Below is a small trained network, with its code and all its weights. Each question gives an input and a target symbol and asks what happens when units are switched off, that is, made to give their printed mean instead of their output.

import numpy as np


def w(rows, s, z=0):
    codes = np.array(rows[::2]) - 128.0
    scale = np.full(codes.shape[1], s)
    scale[-1] = z or s
    return codes * scale


def f(y):
    return y / 2 * (1 + np.tanh(0.7978845608 * (y + 0.044715 * y**3)))


def softmax(a):
    e = np.exp(a - a.max(-1, keepdims=True))
    return e / e.sum(-1, keepdims=True)


def log_softmax(a):
    a = a - a.max(-1, keepdims=True)
    return a - np.log(np.exp(a).sum(-1, keepdims=True))


def net(x, mask):
    ids = ['αβγδεηθλμξπστφψω'.index(c) for c in x.split()]
    T = len(ids)
    res = E[ids] + P[:T]
    r = res
    for j in range(2):
        rows = slice(3 * j, 3 * j + 3)
        q, k, v = (r @ M[0][rows].T for M in (Q, K, V))
        z = softmax(np.where(np.tri(T) > 0, q @ k.T / 3**0.5, -1e9)) @ v
        o = O[0][rows]
        res = res + np.where(mask[j], z, o[:, -1]) @ o[:, :-1]
    y = f(res @ A[0][:, :-1].T + A[0][:, -1])
    res = res + np.where(mask[2:18], y, B[0][:, -1]) @ B[0][:, :-1]
    return log_softmax(res[-1] @ U[:, :-1].T + U[:, -1])


Q, K, V, O, A, B = {}, {}, {}, {}, {}, {}
E = w([
[52,140,174,161,145],'α',
[87,161,209,87,94],'β',
[208,104,170,129,108],'γ',
[52,164,187,135,114],'δ',
[75,97,183,159,111],'ε',
[91,131,102,57,45],'η',
[76,126,169,132,106],'θ',
[120,172,21,163,136],'λ',
[80,119,246,147,138],'μ',
[78,150,66,72,70],'ξ',
[169,195,153,108,173],'π',
[137,131,36,164,85],'σ',
[92,235,116,171,177],'τ',
[102,135,101,60,60],'φ',
[136,137,136,202,182],'ψ',
[81,104,202,122,70],'ω',
],0.013)
P = w([
[2,85,145,67,225],'0',
[95,119,132,98,113],'1',
[95,139,145,127,105],'2',
[105,146,153,141,100],'3',
[117,156,156,151,91],'4',
[123,174,159,161,83],'5',
[133,180,159,173,81],'6',
[140,194,162,182,74],'7',
[150,203,163,190,71],'8',
[162,205,156,198,72],'9',
[170,209,164,203,64],'10',
],0.0072)
Q[0] = w([
[60,170,110,136,83],'head 0',
[98,122,239,171,169],'head 0',
[61,157,192,161,133],'head 0',
[84,121,249,217,167],'head 1',
[49,188,156,177,106],'head 1',
[134,113,12,60,86],'head 1',
],0.018)
K[0] = w([
[113,121,104,138,253],'head 0',
[242,201,119,207,105],'head 0',
[179,175,103,172,163],'head 0',
[220,175,123,203,83],'head 1',
[157,177,105,202,176],'head 1',
[25,75,122,82,170],'head 1',
],0.014)
V[0] = w([
[88,146,23,205,157],'head 0',
[41,137,148,74,3],'head 0',
[158,240,84,79,182],'head 0',
[143,58,71,153,78],'head 1',
[63,185,165,161,211],'head 1',
[138,202,101,33,94],'head 1',
],0.011)
O[0] = w([
[46,127,49,248,181,133],'head 0',
[29,102,151,59,142,183],'head 0',
[155,216,83,123,174,190],'head 0',
[111,112,59,150,58,28],'head 1',
[113,96,186,146,201,254],'head 1',
[99,204,91,50,159,164],'head 1',
],0.013,0.0069)
A[0] = w([
[177,88,155,154,137,240],'neuron 0',
[158,204,120,82,167,228],'neuron 1',
[136,190,74,59,152,215],'neuron 2',
[141,80,174,74,2,184],'neuron 3',
[124,137,93,217,172,170],'neuron 4',
[142,134,175,28,117,88],'neuron 5',
[123,103,143,168,168,227],'neuron 6',
[127,155,129,139,9,247],'neuron 7',
[193,172,128,94,163,248],'neuron 8',
[79,90,166,53,97,76],'neuron 9',
[41,92,123,151,90,142],'neuron 10',
[62,178,179,111,174,129],'neuron 11',
[44,60,130,148,114,147],'neuron 12',
[195,124,167,142,166,255],'neuron 13',
[146,112,151,63,165,84],'neuron 14',
[85,106,73,208,147,172],'neuron 15',
],0.0078,0.0057)
B[0] = w([
[129,70,208,159,75,168],'neuron 0',
[80,94,136,99,81,236],'neuron 1',
[107,96,128,130,63,223],'neuron 2',
[224,136,125,92,92,158],'neuron 3',
[156,200,171,128,118,172],'neuron 4',
[210,197,125,120,185,191],'neuron 5',
[106,123,172,144,124,178],'neuron 6',
[175,233,42,156,55,131],'neuron 7',
[113,102,146,114,60,205],'neuron 8',
[182,136,66,76,167,191],'neuron 9',
[157,88,2,186,104,173],'neuron 10',
[97,122,119,97,171,247],'neuron 11',
[149,68,26,194,129,182],'neuron 12',
[119,94,174,143,96,212],'neuron 13',
[190,128,109,133,128,168],'neuron 14',
[156,219,82,165,130,159],'neuron 15',
],0.0084,0.016)
U = w([
[59,38,154,155,182,79],'α',
[173,220,149,56,204,10],'β',
[196,187,124,110,22,112],'γ',
[131,128,137,108,255,138],'δ',
[142,9,97,146,25,89],'ε',
[153,172,94,91,125,104],'η',
[153,115,111,121,168,193],'θ',
[142,227,98,141,175,137],'λ',
[198,79,181,104,165,9],'μ',
[4,110,81,95,117,164],'ξ',
[35,96,232,54,24,253],'π',
[113,152,69,171,28,131],'σ',
[68,220,181,112,234,49],'τ',
[138,165,109,89,121,141],'φ',
[160,132,176,214,96,160],'ψ',
[220,147,81,122,152,76],'ω',
],0.0052,0.004)

Each question gives the input, a string of symbols that net reads in full, and the target symbol t.
The units are the heads (3 rows each of Q, K, V and O) and the neurons (one row each of A and B). Each row of codes is followed by its name. A weight is (code - 128) times the scale printed after its matrix; where a second scale follows, it is the last column's (O, A, B and U).
mask holds one flag per unit, heads first, then neurons. A switched-off unit (its flag False) gives its mean, the last column of its rows in O or B, instead of its output. The means were averaged over made-up inputs and are rounded, as every weight is.
A unit's drop is (log p(t) with every unit on - log p(t) with that unit switched off) / (log p(t) with every unit on - log p(t) with every unit switched off).
The circuit of an input: a set's keep is (log p(t) with only the set's units on - log p(t) with every unit switched off) / (log p(t) with every unit on - log p(t) with every unit switched off). Starting from the 12 units with the biggest drops (on a tie, the unit counted first), units are removed one at a time, each time the one whose removal leaves the highest keep (on an exact tie, the one counted first), for as long as the keep stays at least 0.8.
units of the circuit, in order: the units of the circuit, biggest drop first
unit that matters most: the unit with the biggest drop
top k neurons: the k neurons with the biggest drops, biggest first
heads that matter: for each layer, one digit per head in row order, 1 if its drop is at least 0.15 and else 0, layers parted by /
drop when u is switched off: that unit's drop, to one decimal
input γ ξ ξ, target γ: unit that matters most -> head 1
input ξ ξ ξ γ ξ μ, target γ: units of the circuit, in order -> head 1; head 0; neuron 7
input ε ξ ξ ψ ξ ξ φ, target ε: heads that matter -> 11
input ψ λ ξ, target ψ: heads that matter -> 11
input λ δ π ψ π ω ξ β π ε ξ, target λ: heads that matter -> 10
input ε ξ ψ α φ ε, target ψ: heads that matter -> 11
input ξ ψ β ξ π ξ μ θ π π τ, target τ: units of the circuit, in order -> head 1; neuron 10
input ε ξ β, target β: heads that matter -> 10
input δ λ ξ ξ ξ ω, target λ: heads that matter -> 10
input π ξ ξ δ τ ξ φ ξ μ, target τ: heads that matter -> 10
input α ε η ε γ π ψ σ, target α: units of the circuit, in order -> head 1; head 0; neuron 3
input γ ε μ η ξ, target γ: heads that matter -> 11
input ε τ ξ η, target ε: units of the circuit, in order -> head 1; head 0; neuron 12
input β ξ σ ξ ξ ξ α ξ, target β: units of the circuit, in order -> head 0; neuron 5; head 1; neuron 9
input ξ π ξ ξ π ξ π δ, target π: heads that matter -> 10
input π λ π α σ β, target σ: units of the circuit, in order -> head 1; neuron 7
input μ α π β π μ μ η π ε, target π: heads that matter -> 10
input ε ε ξ π ξ ξ γ ξ β ε, target γ: heads that matter -> 11
input ε ξ π ξ ξ λ φ δ, target λ: top neuron -> neuron 15
input β μ π ε ξ σ, target β: top neuron -> neuron 5
input π σ π ξ π ε ξ β ω ξ σ, target π: drop when head 0 is switched off -> 0.1
input ξ ψ ξ ξ ε β, target ψ: drop when neuron 1 is switched off -> 0.1
input ε π ξ ψ α ξ ε σ τ π π, target π: drop when neuron 2 is switched off -> 0.0
input π ε ε π ξ θ ξ ξ, target π: drop when head 0 is switched off -> 0.4
